Below are the code and all the weights of a small trained network. Each question names an input and a class and asks about switching units off, where a switched-off unit gives its printed mean instead of its output.

import numpy as np


def w(rows, s, z=0):
    codes = np.array(rows[::2]) - 128.0
    scale = np.full(codes.shape[1], s)
    scale[-1] = z or s
    return codes * scale


def norm(h):
    return h / np.sqrt((h * h).mean(-1, keepdims=True) + 1e-5)


def f(y):
    return y / 2 * (1 + np.tanh(0.7978845608 * (y + 0.044715 * y**3)))


def log_softmax(a):
    a = a - a.max(-1, keepdims=True)
    return a - np.log(np.exp(a).sum(-1, keepdims=True))


def net(x, mask):
    res = np.array(x, float).reshape(1, 2) / 4 @ E
    u = 0
    for l in range(3):
        y = f(norm(res) @ A[l][:, :-1].T + A[l][:, -1])
        res = res + np.where(mask[u : u + 10], y, B[l][:, -1]) @ B[l][:, :-1]
        u += 10
    return log_softmax(norm(res)[-1] @ U[:, :-1].T + U[:, -1])


A, B = {}, {}
E = w([
[187,4,147,49,14,138,77],'x0',
[226,46,154,178,247,118,65],'x1',
],0.00034)
A[0] = w([
[110,160,121,81,96,251,181,80],'L0N1',
[143,135,134,139,129,173,124,172],'L0N2',
[117,120,111,131,125,96,138,12],'L0N3',
[93,171,141,190,175,72,147,39],'L0N4',
[130,97,176,100,114,93,68,181],'L0N5',
[118,127,112,125,121,118,141,8],'L0N6',
[117,123,159,127,124,124,129,126],'L0N7',
[146,133,100,122,138,169,156,121],'L0N8',
[134,129,144,129,121,165,124,107],'L0N9',
[112,120,122,134,130,71,113,121],'L0N10',
],0.0022,0.0015)
B[0] = w([
[91,87,149,189,168,29,83,127],'L0N1',
[76,131,156,130,88,94,155,187],'L0N2',
[167,87,176,125,165,154,21,5],'L0N3',
[197,138,99,73,89,206,143,116],'L0N4',
[141,189,102,112,140,203,215,252],'L0N5',
[162,71,182,139,171,135,10,2],'L0N6',
[130,110,93,120,145,113,119,126],'L0N7',
[103,111,135,130,117,112,123,119],'L0N8',
[142,141,152,119,131,139,115,105],'L0N9',
[143,126,81,135,143,131,146,120],'L0N10',
],0.0012,0.00061)
A[1] = w([
[95,135,98,131,111,114,205,224],'L1N1',
[131,153,134,112,124,148,120,140],'L1N2',
[129,121,120,120,122,148,121,122],'L1N3',
[85,176,142,212,206,77,122,54],'L1N4',
[235,38,168,181,251,144,43,98],'L1N5',
[163,12,169,81,28,124,46,2],'L1N6',
[127,143,151,101,125,121,131,157],'L1N7',
[167,8,169,81,26,124,50,9],'L1N8',
[144,125,122,117,139,140,86,43],'L1N9',
[132,123,154,108,133,128,126,141],'L1N10',
],0.0022,0.00092)
B[1] = w([
[169,87,151,152,157,122,74,248],'L1N1',
[112,109,113,148,150,110,138,133],'L1N2',
[126,146,141,137,123,113,124,125],'L1N3',
[188,153,91,59,137,195,183,144],'L1N4',
[6,148,131,140,44,53,90,170],'L1N5',
[148,195,94,139,188,168,179,137],'L1N6',
[131,117,89,116,131,112,114,139],'L1N7',
[154,194,94,143,193,171,175,143],'L1N8',
[97,154,117,118,109,120,154,82],'L1N9',
[131,138,134,114,123,133,120,125],'L1N10',
],0.0015,0.0014)
A[2] = w([
[31,173,136,78,56,130,109,60],'L2N1',
[212,203,103,114,207,224,155,14],'L2N2',
[3,145,143,131,47,47,102,92],'L2N3',
[240,27,210,174,201,135,38,2],'L2N4',
[169,185,113,125,172,177,154,25],'L2N5',
[111,229,90,121,166,167,181,107],'L2N6',
[145,119,146,150,116,120,145,125],'L2N7',
[132,215,92,119,166,167,176,122],'L2N8',
[145,124,138,118,147,113,148,118],'L2N9',
[115,33,203,133,73,54,48,18],'L2N10',
],0.0025,0.00092)
B[2] = w([
[137,131,157,174,222,104,81,142],'L2N1',
[88,30,34,152,42,100,210,247],'L2N2',
[8,67,61,249,193,11,54,244],'L2N3',
[142,232,223,109,212,146,46,174],'L2N4',
[144,102,96,115,89,116,165,162],'L2N5',
[202,117,158,59,63,195,155,221],'L2N6',
[119,88,105,113,124,125,109,137],'L2N7',
[182,92,114,76,64,177,173,214],'L2N8',
[102,130,126,141,72,161,117,133],'L2N9',
[172,109,100,87,63,176,202,208],'L2N10',
],0.0019,0.0015)
U = w([
[254,2,2,2,2,254,254,240],'0',
[2,3,5,254,254,2,3,98],'1',
[254,254,254,2,254,254,3,2],'2',
],0.0037,0.0024)

Each question gives the input, the list of numbers given to net, and the class t.
The units are the neurons (one row each of A and B). Each row of codes is followed by its name. A weight is (code - 128) times the scale printed after its matrix; where a second scale follows, it is the last column's (A, B and U).
mask holds one flag per neuron, layer by layer. A switched-off neuron (its flag False) gives its mean, the last column of its row in B, instead of its output. The means were averaged over made-up inputs and are rounded, as every weight is.
A unit's drop is (log p(t) with every unit on - log p(t) with that unit switched off) / (log p(t) with every unit on - log p(t) with every unit switched off).
unit that matters most: the unit with the biggest drop
k most important neurons: the k neurons with the biggest drops, biggest first
k most important neurons of layer l: the k neurons of layer l with the biggest drops, biggest first
drop of u: that unit's drop, to one decimal
input [-6,-8], class 1: 2 most important neurons of layer 1 => [L1N8, L1N6]
input [2,-2], class 2: unit that matters most => L1N5
input [3,0], class 2: 2 most important neurons => [L0N5, L1N5]
input [1,-3], class 2: 4 most important neurons => [L1N5, L2N4, L1N1, L0N1]
input [7,-8], class 1: 3 most important neurons => [L1N4, L0N4, L0N1]
input [-7,7], class 0: 2 most important neurons => [L1N4, L0N1]
input [3,-3], class 2: 3 most important neurons of layer 1 => [L1N5, L1N4, L1N1]
input [-8,8], class 0: 3 most important neurons => [L1N4, L0N1, L2N3]
input [-5,-7], class 1: 3 most important neurons => [L1N8, L1N6, L2N3]
input [-1,-3], class 2: 2 most important neurons => [L1N5, L2N4]
input [2,3], class 2: 2 most important neurons => [L0N5, L0N1]
input [-3,0], class 2: 2 most important neurons of layer 0 => [L0N4, L0N5]
input [-2,0], class 2: drop of L1N1 => 0.0
input [-7,5], class 0: unit that matters most => L1N4
input [4,7], class 1: drop of L1N5 => 4.1
input [0,1], class 2: drop of L1N5 => 0.5
